In the rows, 128 means zero.
Each row is followed by its class.
125	136	139	125	124	105	128	129	145	138	109	151	139	138	132	107	109	104	141	113	145	118	141	132	138	136	96	96	121	136	114	115	131	133	119	124	132	123	134	135	128	111	124	122	122	148	138	154	144	136
vika
131	142	163	152	129	139	139	154	122	131	145	183	181	160	140	102	115	157	151	110	163	118	172	85	122	119	139	86	112	82	111	89	127	147	91	146	122	127	110	71	158	147	144	128	69	142	138	90	124	136
Kif
131	139	139	128	138	155	121	129	117	119	137	81	104	120	101	148	116	112	117	162	134	132	117	145	117	118	126	143	135	132	140	144	101	121	147	131	119	122	137	145	107	124	133	132	150	115	102	134	126	118
Piza
139	112	122	127	120	115	150	124	109	142	113	157	140	116	155	120	145	132	132	119	112	123	121	147	125	148	130	139	135	145	126	138	154	142	120	125	117	122	125	135	140	141	125	123	130	130	127	129	140	132
Godeb
140	149	149	114	139	127	97	139	118	132	136	128	118	128	98	107	121	148	145	131	108	140	143	107	99	118	134	136	100	121	129	110	123	122	122	160	135	117	126	127	154	139	152	140	113	116	126	118	115	130
memul
134	106	104	128	98	126	135	112	148	105	144	135	157	137	146	135	131	136	127	110	119	134	113	110	144	111	119	104	134	132	163	131	141	110	135	120	143	128	143	120	147	121	114	124	139	146	155	121	118	115
pago
133	114	141	178	122	140	149	130	116	123	142	145	188	158	140	128	123	128	138	127	144	123	135	135	140	113	112	86	138	95	111	112	98	152	126	112	122	122	129	81	129	134	131	123	116	134	131	104	128	136
Nir
145	127	148	133	111	116	109	103	118	109	126	170	162	150	141	100	126	133	153	63	70	132	134	122	122	94	95	60	99	120	129	121	117	138	120	135	154	104	156	94	177	144	137	153	110	138	142	136	113	146
memul
122	145	131	124	156	113	107	125	138	142	122	102	106	127	106	122	107	87	129	140	152	127	124	121	121	120	110	117	122	116	117	112	103	123	129	130	131	127	128	131	119	121	137	136	128	117	103	147	138	130
Gosi
122	131	144	165	128	162	136	148	128	108	158	104	166	143	118	154	114	138	117	155	180	122	140	110	129	105	139	114	150	86	133	109	93	115	140	119	108	138	129	108	109	128	142	129	113	129	122	92	119	113
Piza
113	132	115	104	121	77	131	117	98	155	118	166	123	93	138	91	142	122	132	95	130	105	113	120	131	155	88	149	116	145	79	134	136	163	119	113	129	135	115	166	141	126	104	138	90	116	108	145	154	164
Nir
119	166	167	127	151	115	113	131	89	139	131	126	102	97	103	99	110	136	137	119	123	127	127	118	98	122	107	140	96	109	91	121	84	154	124	144	123	113	134	150	134	143	147	151	89	95	73	135	132	151
Piza
117	134	121	77	129	49	125	104	130	150	91	180	101	91	155	76	134	91	132	66	124	110	129	115	147	150	79	120	107	159	78	134	158	159	107	124	141	129	122	165	158	109	111	143	90	116	111	179	153	149
lan
101	113	118	187	115	121	142	148	134	126	158	101	198	123	148	143	114	137	94	137	193	101	124	105	136	128	143	92	170	71	111	81	84	110	139	87	112	164	130	118	111	139	130	138	80	126	122	83	140	123
Godeb
129	154	148	144	134	151	100	160	140	128	158	105	144	152	82	127	115	151	138	157	159	135	165	98	109	107	161	124	120	90	133	85	117	99	119	160	127	132	113	103	138	127	156	133	111	124	139	91	104	113
memul
133	150	182	162	128	149	127	144	91	130	129	162	159	147	109	101	113	166	159	105	98	140	141	133	103	120	132	99	104	98	108	118	84	159	114	148	125	103	136	95	149	170	156	143	94	122	128	111	114	153
vika
125	124	107	117	142	148	127	161	107	147	146	72	93	87	98	155	157	156	98	204	141	136	109	134	95	157	185	242	151	142	149	142	142	106	151	137	95	145	97	167	106	144	129	121	142	95	120	88	125	106
Godeb
143	147	132	112	155	155	108	139	114	158	118	104	85	116	83	122	127	122	142	165	99	147	133	166	108	140	149	174	116	148	130	138	136	131	125	155	124	114	118	146	116	125	133	129	158	108	117	137	124	124
memul
128	141	132	100	122	80	120	129	138	146	107	173	124	124	135	95	115	111	143	105	139	116	139	113	129	143	94	118	106	151	113	119	157	137	106	138	126	125	131	146	146	113	117	122	113	146	142	162	146	143
vika
133	130	112	109	117	115	106	91	149	108	132	84	94	118	118	136	110	98	112	123	93	140	93	128	128	104	105	104	117	158	159	141	118	100	149	130	160	120	159	151	134	110	115	136	154	131	121	168	120	115
pago
146	126	122	92	117	141	125	136	120	114	142	127	120	132	130	141	141	142	123	146	121	138	126	97	106	117	158	158	120	146	175	144	166	111	129	152	124	131	119	116	153	133	118	123	131	137	152	115	117	118
Kif
125	126	104	87	133	93	119	116	121	132	121	121	93	83	134	122	135	104	116	131	132	118	101	119	125	147	92	186	121	160	131	149	138	129	144	118	123	134	134	187	127	111	107	135	137	117	103	153	150	133
Piza
129	101	105	135	135	143	152	110	127	143	123	104	119	109	138	148	136	95	115	153	117	130	109	195	149	151	120	134	160	145	128	147	122	144	144	90	127	122	134	147	90	116	113	112	160	132	119	146	135	125
vege
121	128	105	85	113	104	112	154	114	127	147	122	120	84	118	132	149	179	115	151	142	124	105	84	98	155	151	223	128	149	150	132	148	110	154	124	112	151	113	186	144	142	116	127	108	126	152	99	131	130
vika
115	128	132	172	134	113	138	119	148	124	127	137	186	146	163	119	86	87	117	99	171	100	137	119	159	116	89	29	141	88	102	84	86	139	118	84	144	142	145	102	121	114	115	133	78	146	117	140	159	144
Kif
137	131	140	127	123	147	142	117	92	133	126	159	129	111	119	112	139	166	142	104	65	146	109	147	115	130	132	137	119	132	126	150	120	158	121	138	136	103	136	127	148	160	132	140	115	114	123	123	110	140
pago
106	139	98	119	142	105	136	131	152	162	126	119	121	81	117	123	111	121	115	146	174	115	115	130	147	162	115	170	147	137	102	104	128	126	131	102	128	145	112	185	98	106	112	117	113	126	110	134	157	127
pago
133	82	84	158	122	136	164	115	140	134	117	97	151	121	163	153	137	84	102	155	138	123	96	188	156	146	118	134	177	148	143	144	138	123	158	77	108	139	135	145	90	114	97	108	189	137	126	129	152	108
Godeb
104	128	134	164	114	102	119	122	125	124	140	99	156	123	141	116	113	119	106	110	145	107	116	102	127	121	112	75	140	91	104	99	78	113	138	104	136	147	141	131	130	142	133	154	78	116	104	116	135	136
Godeb
132	131	147	155	137	159	144	137	90	139	139	124	140	135	102	127	129	142	136	152	118	138	121	153	115	129	130	145	128	111	111	135	95	157	132	131	116	115	120	110	120	149	134	126	130	107	112	103	123	137
Nir
136	131	119	125	135	98	105	110	162	135	112	116	134	125	130	118	103	81	128	123	139	120	132	144	145	119	90	87	127	136	120	102	130	117	130	113	148	125	144	145	123	94	121	127	141	144	125	161	146	125
memul
104	128	93	114	129	93	114	136	160	141	138	118	138	124	136	134	125	99	118	132	203	104	132	75	137	132	118	134	144	116	120	100	135	101	132	109	123	161	107	144	123	106	115	127	102	139	133	125	147	125
Gosi
133	156	141	88	141	103	127	137	124	163	100	140	75	119	111	102	128	109	136	143	133	129	151	124	112	152	135	156	112	161	117	126	179	130	91	176	117	118	103	145	139	120	142	119	126	121	113	150	136	119
Godeb
116	141	128	115	134	95	121	131	161	129	125	118	125	122	125	120	116	97	116	129	181	114	146	103	146	127	119	112	135	124	106	105	133	116	123	126	129	142	115	137	127	100	131	127	108	124	123	142	136	118
lan
118	118	105	132	138	103	112	93	132	131	111	97	120	106	141	127	116	72	116	111	122	114	87	150	135	128	80	100	141	131	111	135	85	132	155	83	145	129	152	157	111	125	111	141	134	120	98	167	151	144
Gosi
139	126	143	153	130	159	105	123	120	118	135	97	141	150	116	131	117	124	135	125	92	143	131	148	115	101	133	89	123	111	139	123	91	123	137	135	144	113	154	102	133	137	141	142	138	121	130	122	106	127
memul
100	158	137	107	141	69	93	126	140	136	145	105	97	101	113	104	104	107	117	120	158	112	133	73	116	125	96	108	103	112	105	88	108	109	120	134	145	141	128	150	138	111	141	150	68	120	96	145	130	142
vege
137	114	99	121	127	126	118	139	163	113	140	63	117	136	124	169	133	102	102	189	165	133	122	117	124	125	155	168	151	152	186	125	162	70	152	140	119	146	119	139	117	102	126	103	179	136	143	115	126	90
Godeb
104	147	142	148	124	134	110	173	122	115	176	86	155	115	95	142	117	180	101	170	191	117	132	75	105	126	171	157	141	84	131	82	82	99	157	123	109	161	114	142	125	144	146	144	75	116	130	76	119	122
vika
141	128	141	116	116	149	134	152	103	116	151	163	153	137	133	126	147	180	138	130	121	134	142	86	101	120	166	152	117	112	157	128	150	133	118	153	120	128	111	100	166	156	135	128	94	134	150	85	111	131
Kif
153	152	158	125	137	181	142	140	137	133	129	137	113	168	88	138	114	139	151	159	115	161	161	144	118	107	158	118	119	134	158	128	154	124	98	186	125	92	118	81	134	122	157	106	159	138	149	126	91	100
pago
96	156	130	139	139	118	107	153	144	129	158	82	132	107	95	137	108	119	110	163	214	104	137	71	124	125	126	149	137	93	110	87	92	98	140	119	111	160	109	160	108	105	136	137	86	118	96	104	138	119
Piza
135	117	115	117	134	133	130	125	110	128	136	102	112	110	114	145	144	123	116	169	125	131	103	145	120	137	126	181	135	151	140	147	127	132	153	122	121	125	124	148	119	126	115	116	158	113	122	124	129	125
Nir
125	138	133	142	160	138	124	140	156	131	128	67	114	117	99	149	109	92	112	178	166	132	129	157	136	126	139	141	148	123	124	115	105	115	149	121	119	133	122	136	91	103	133	117	150	112	111	137	132	109
lan
127	127	114	97	136	113	132	129	96	143	126	138	106	77	126	127	142	134	123	137	128	122	105	136	116	153	119	202	127	154	120	153	139	148	139	118	111	129	122	186	123	131	112	127	129	113	104	134	150	137
Piza
145	127	149	156	129	136	143	114	158	132	102	124	138	181	140	133	103	64	136	132	133	132	157	169	145	107	111	43	137	134	135	119	142	120	104	147	132	105	140	80	119	101	142	108	166	151	130	163	129	108
Godeb
120	119	104	93	124	103	137	133	128	152	137	142	113	90	133	124	149	131	121	138	147	119	131	118	131	161	133	177	141	145	124	126	164	130	123	118	117	143	103	161	127	119	119	118	110	133	131	124	134	130
vege
143	147	143	100	155	83	118	93	163	140	77	134	87	135	120	95	106	34	144	108	106	138	139	162	145	124	70	89	96	164	107	136	145	141	106	149	146	98	138	126	137	86	124	121	168	128	111	208	144	126
lan
122	153	129	94	156	88	116	121	153	152	97	117	87	123	129	103	91	55	127	136	161	110	138	128	144	140	83	101	117	153	110	113	144	130	108	130	142	128	127	151	115	87	112	123	120	139	99	187	166	134
Kif
148	131	127	87	133	95	112	108	162	126	109	155	111	159	142	121	124	73	146	107	136	133	149	100	126	101	98	92	104	151	155	124	174	112	106	158	138	112	130	100	159	99	132	116	156	155	145	168	128	117
Gosi
125	131	121	141	126	108	120	123	186	108	133	109	163	154	152	138	92	75	118	132	191	110	145	101	150	98	98	61	137	113	146	86	128	93	130	111	146	140	138	110	125	86	118	109	120	164	137	142	144	114
Kif
114	137	107	110	137	135	119	144	146	136	140	91	115	120	120	140	118	112	110	168	179	116	130	105	130	135	140	163	141	130	146	113	133	101	137	122	124	151	112	152	113	107	116	113	122	132	125	120	142	119
Kif
158	142	154	127	143	159	144	156	148	141	112	159	138	173	109	142	117	126	156	171	155	147	174	156	123	127	150	141	123	147	153	119	181	129	102	169	103	102	112	92	123	106	143	82	173	165	170	133	121	106
vika
139	107	118	105	122	90	142	92	115	131	95	175	125	108	171	103	140	98	133	71	78	130	108	159	145	133	94	107	121	163	109	165	149	166	118	112	138	114	146	135	150	128	99	137	135	125	128	175	143	146
lan
136	128	122	103	118	106	127	128	115	122	140	143	129	127	125	121	148	138	130	136	132	126	124	101	115	125	118	154	113	142	133	136	153	130	130	139	126	126	115	128	154	125	121	121	126	124	137	121	127	130
Nir
144	138	135	132	132	141	90	130	149	110	144	74	124	149	98	130	110	113	132	154	124	143	136	115	115	97	133	110	117	116	156	109	110	89	144	144	139	124	142	114	136	119	146	133	150	127	133	122	111	110
memul
130	119	103	90	121	106	130	134	137	139	129	163	132	124	138	132	153	129	127	124	167	118	135	88	126	136	137	150	137	138	136	125	182	122	115	130	114	146	98	132	144	122	116	120	120	143	154	119	132	122
Gosi
139	142	147	127	135	154	117	154	98	146	140	132	131	124	95	116	135	174	136	149	121	138	147	128	105	137	165	156	124	106	116	116	126	141	116	151	118	123	111	124	134	150	151	141	105	109	130	92	111	127
memul
141	127	125	89	131	109	129	126	127	129	120	153	111	109	131	121	151	129	132	121	114	139	131	124	119	131	143	171	115	159	137	148	172	134	126	149	122	123	115	136	155	123	122	123	139	123	140	137	122	120
lan
132	142	162	147	147	170	126	132	116	134	142	85	108	139	89	140	116	121	133	163	111	151	141	160	111	113	149	111	126	109	133	124	92	130	128	149	129	106	131	94	113	138	160	129	134	115	112	120	98	120
vege
149	121	130	100	117	143	153	137	120	133	116	188	138	149	150	121	146	132	148	123	127	130	153	123	130	134	138	132	122	146	151	144	193	144	94	151	120	116	110	103	154	124	119	107	134	150	158	125	129	123
Kif
112	159	157	150	134	117	114	154	151	122	152	123	170	148	119	119	92	126	116	145	204	115	161	62	128	100	131	82	126	70	114	65	100	107	105	138	126	147	112	102	137	125	144	132	65	133	122	97	131	123
Kif
122	141	140	126	137	128	105	131	130	121	159	76	108	123	98	141	117	124	119	157	135	139	129	103	107	112	142	133	118	117	143	111	105	100	138	143	131	134	127	124	130	127	146	135	112	124	117	118	109	119
vege
102	129	111	116	133	62	128	114	140	166	101	138	115	99	150	102	114	81	112	107	167	97	122	133	151	163	78	127	132	143	81	103	138	138	114	117	130	146	127	174	122	101	111	137	89	125	95	154	162	139
Godeb
119	123	125	155	115	122	128	108	137	115	141	129	160	127	137	113	109	130	129	91	114	126	110	112	140	114	95	81	127	105	122	112	85	128	132	110	148	126	152	115	141	137	127	147	101	126	121	123	123	135
pago
133	131	134	110	115	96	126	115	108	130	128	167	136	126	137	106	138	133	142	103	112	124	125	110	116	119	104	121	103	143	114	132	142	148	119	143	136	120	126	123	166	130	121	129	109	127	126	138	128	144
Nir
139	134	143	103	128	147	148	133	93	142	116	178	122	132	133	105	141	144	144	119	99	132	139	130	115	144	139	145	116	139	127	150	153	161	102	150	124	113	113	114	152	152	125	128	112	123	128	123	129	141
Kif
116	146	129	107	131	83	122	138	103	148	136	153	127	101	123	107	134	143	125	125	158	112	130	89	115	142	118	160	114	128	90	109	134	147	114	134	120	139	102	147	147	130	124	135	74	117	117	123	141	147
Nir
117	135	116	94	113	94	105	126	137	121	128	114	110	113	127	121	125	124	115	125	134	119	113	97	119	136	109	143	119	151	137	129	125	107	147	123	139	137	137	168	139	122	117	133	116	132	142	141	132	133
vika
132	150	152	123	121	138	118	154	132	126	140	133	137	152	103	122	118	152	137	146	151	132	154	99	109	123	144	133	117	121	138	113	133	111	120	156	117	127	117	116	143	129	147	121	117	139	150	111	117	122
vika
130	121	125	146	122	171	145	141	110	128	156	116	151	122	108	150	130	178	117	152	125	146	114	130	123	124	167	153	149	112	143	128	114	127	131	127	116	132	122	117	118	150	128	132	122	123	139	89	108	115
pago
117	169	155	96	138	105	111	143	118	152	138	150	106	99	90	91	118	176	147	120	128	133	140	76	102	132	135	156	92	116	108	104	128	130	99	168	135	123	110	144	160	144	150	141	65	110	114	113	123	139
pago
136	118	125	114	116	125	135	134	101	119	142	163	151	107	140	132	152	164	135	119	125	127	120	105	113	128	134	172	122	131	140	143	145	141	132	129	108	131	125	141	153	143	122	132	113	132	134	105	128	131
Piza
150	132	137	122	125	127	137	104	151	126	110	166	130	152	133	114	112	110	154	102	94	147	137	147	140	104	102	79	111	150	145	132	159	134	100	154	145	98	143	103	148	113	130	114	156	154	141	165	120	120
pago
124	106	101	138	115	73	130	80	174	112	123	108	142	138	179	131	107	44	122	95	145	112	127	138	160	115	66	50	133	147	130	111	130	107	144	85	155	128	154	124	122	80	103	112	144	167	127	190	149	127
vege
113	127	120	132	118	117	148	164	124	147	147	144	158	113	134	129	144	171	114	152	190	109	148	89	121	154	169	169	155	109	120	96	155	117	116	130	99	157	91	134	131	139	135	120	82	124	136	78	134	120
Godeb
131	131	134	99	140	105	124	116	85	156	112	171	108	105	130	99	141	127	139	94	92	130	114	126	107	142	118	139	110	137	102	146	131	168	113	134	125	119	123	136	149	158	121	153	104	113	111	145	136	157
Gosi
106	169	153	131	157	132	115	164	109	153	146	108	115	97	91	107	107	150	125	159	171	118	134	90	101	150	141	175	122	89	98	90	89	135	122	137	120	141	99	146	119	148	146	141	63	101	85	95	140	148
Kif
140	132	124	101	143	155	123	128	107	132	123	108	92	115	116	129	131	124	124	159	96	140	106	141	112	141	138	177	119	151	155	157	125	133	141	137	132	118	131	147	128	138	121	127	150	111	115	130	129	130
Kif
111	137	96	124	131	74	86	120	181	128	136	74	138	116	129	128	94	80	101	136	197	102	130	96	149	116	93	96	134	121	115	73	119	80	144	96	145	162	135	165	116	76	110	134	109	143	127	148	153	116
memul
133	136	138	130	124	88	117	114	164	124	116	123	129	153	141	109	105	77	131	114	143	119	146	108	133	109	93	62	112	130	132	102	138	101	112	147	142	121	142	108	146	103	139	125	134	141	122	157	135	117
Godeb
130	129	137	114	118	148	110	128	87	120	134	103	102	119	108	125	138	157	131	130	69	144	100	135	92	131	138	165	110	145	151	164	99	129	153	139	130	117	146	148	141	158	126	141	132	109	134	124	111	144
vika
121	122	116	109	110	81	137	99	106	152	86	170	126	92	158	84	129	105	128	74	101	108	102	163	147	167	72	115	130	159	82	151	130	172	124	86	137	123	142	180	125	131	97	137	106	129	116	174	165	165
vika
115	120	104	141	120	103	112	116	152	119	128	80	145	114	139	138	103	98	104	132	151	114	96	137	139	130	92	115	144	136	129	120	92	104	170	78	139	146	153	171	103	109	103	125	135	143	130	146	153	132
vika
136	126	107	102	126	110	111	136	132	133	135	128	132	117	131	127	139	139	121	139	139	128	133	110	120	133	141	159	128	142	137	118	161	113	129	130	125	142	118	146	144	122	118	131	125	134	147	122	134	119
memul
130	110	94	121	138	127	133	131	148	139	127	109	130	129	133	151	133	93	117	162	173	123	119	131	139	136	130	149	155	134	142	126	143	117	141	109	111	141	113	134	106	110	112	116	159	138	136	129	142	112
Gosi
133	116	111	157	136	125	126	132	158	135	129	114	168	128	135	135	115	105	125	148	168	118	136	153	151	130	116	111	155	113	119	95	126	121	137	92	126	137	126	134	104	105	119	116	141	145	133	125	149	117
memul
137	115	101	102	137	157	141	137	94	135	133	109	105	85	127	148	157	150	107	173	108	134	94	151	112	162	160	230	148	156	155	166	145	141	155	112	115	135	110	168	114	148	102	120	139	109	123	108	137	130
Kif
143	118	133	118	118	158	145	134	88	129	131	167	137	126	133	131	152	153	147	121	107	136	131	133	115	127	142	163	122	137	139	160	147	152	113	146	104	114	125	115	146	143	127	127	133	125	133	114	118	129
Piza
132	144	137	87	118	91	112	116	134	114	123	149	104	133	134	110	125	104	136	103	135	121	141	86	121	110	93	111	98	148	138	134	158	121	114	155	132	119	134	138	161	105	131	132	123	135	123	161	130	126
Piza
139	133	150	159	142	181	143	154	114	126	151	113	156	134	102	157	122	147	131	174	160	137	139	144	116	115	158	153	145	103	138	122	111	132	136	132	95	123	120	108	107	134	143	115	142	130	122	90	120	112
Piza
131	110	130	130	110	119	130	105	134	103	122	132	147	143	153	124	132	104	126	87	107	131	125	128	143	109	114	81	130	129	132	144	121	130	135	118	143	124	147	108	149	125	122	138	127	129	137	141	120	126
lan
